Below is a small trained network, with its code and all its weights. Each question gives an input and a class and asks what happens when units are switched off, that is, made to give their printed mean instead of their output.

import numpy as np


def w(rows, s, z=0):
    codes = np.array(rows[::2]) - 128.0
    scale = np.full(codes.shape[1], s)
    scale[-1] = z or s
    return codes * scale


def f(y):
    return np.maximum(y, 0)


def log_softmax(a):
    a = a - a.max(-1, keepdims=True)
    return a - np.log(np.exp(a).sum(-1, keepdims=True))


def net(x, mask):
    res = np.array(x, float).reshape(1, 3) / 4 @ E
    y = f(res @ A[0][:, :-1].T + A[0][:, -1])
    res = res + np.where(mask, y, B[0][:, -1]) @ B[0][:, :-1]
    return log_softmax(res[-1] @ U[:, :-1].T + U[:, -1])


A, B = {}, {}
E = w([
[100,242,103,45,144,76,214],'x0',
[183,177,192,92,10,154,61],'x1',
[13,163,134,146,73,34,79],'x2',
],0.012)
A[0] = w([
[177,109,145,156,119,170,109,180],'n0',
[107,62,144,210,133,98,98,189],'n1',
[137,122,183,197,52,157,75,222],'n2',
[146,211,157,10,58,118,164,225],'n3',
[104,135,69,122,201,129,199,211],'n4',
[80,163,137,122,96,61,97,255],'n5',
],0.013,0.0058)
B[0] = w([
[255,77,93,169,107,242,129,187],'n0',
[64,61,137,126,83,197,175,202],'n1',
[132,48,199,78,110,194,55,225],'n2',
[212,207,170,82,165,69,81,253],'n3',
[100,162,123,185,212,86,241,229],'n4',
[44,171,99,105,101,66,55,215],'n5',
],0.011,0.02)
U = w([
[114,136,107,174,170,120,247,208],'0',
[83,100,99,129,78,138,180,69],'1',
[67,94,206,97,80,148,67,90],'2',
[114,186,115,130,146,58,80,74],'3',
[171,56,114,192,107,179,129,208],'4',
[125,159,104,127,93,162,131,3],'5',
[79,176,76,146,31,90,129,103],'6',
[232,168,191,64,86,133,96,166],'7',
],0.011,0.0038)

Each question gives the input, the list of numbers given to net, and the class t.
The units are the neurons (one row each of A and B). Each row of codes is followed by its name. A weight is (code - 128) times the scale printed after its matrix; where a second scale follows, it is the last column's (A, B and U).
mask holds one flag per neuron, in row order. A switched-off neuron (its flag False) gives its mean, the last column of its row in B, instead of its output. The means were averaged over made-up inputs and are rounded, as every weight is.
A unit's drop is (log p(t) with every unit on - log p(t) with that unit switched off) / (log p(t) with every unit on - log p(t) with every unit switched off).
The circuit of an input: a set's keep is (log p(t) with only the set's units on - log p(t) with every unit switched off) / (log p(t) with every unit on - log p(t) with every unit switched off). Starting from all 6 units, units are removed one at a time, each time the one whose removal leaves the highest keep (on an exact tie, the one counted first), for as long as the keep stays at least 0.8.
units of the circuit, in order: the units of the circuit, biggest drop first
most important unit: the unit with the biggest drop
k most important neurons: the k neurons with the biggest drops, biggest first
drop of u: that unit's drop, to one decimal
input [6,-8,8], class 0: units of the circuit, in order -> (n4)
input [-1,-3,7], class 6: 2 most important neurons -> (n2 n5)
input [2,0,0], class 3: 2 most important neurons -> (n2 n0)
input [-5,-8,6], class 1: units of the circuit, in order -> (n1 n3)
input [5,-8,8], class 0: 2 most important neurons -> (n4 n3)
input [2,1,2], class 3: 2 most important neurons -> (n2 n0)
input [6,3,3], class 3: 3 most important neurons -> (n5 n2 n0)
input [-2,1,0], class 4: 2 most important neurons -> (n3 n5)
input [-1,2,-6], class 4: 3 most important neurons -> (n3 n0 n5)
input [-2,-7,4], class 0: 2 most important neurons -> (n4 n2)
input [4,0,-5], class 0: 2 most important neurons -> (n2 n4)
input [-3,4,-5], class 4: 2 most important neurons -> (n3 n0)
input [8,5,3], class 3: 2 most important neurons -> (n5 n2)
input [-5,5,-6], class 4: 2 most important neurons -> (n3 n0)
input [-7,4,-3], class 4: most important unit -> n0
input [2,-1,0], class 0: drop of n5 -> 0.4
input [4,-1,2], class 3: drop of n4 -> 0.0
input [-1,0,-4], class 4: drop of n3 -> 1.3
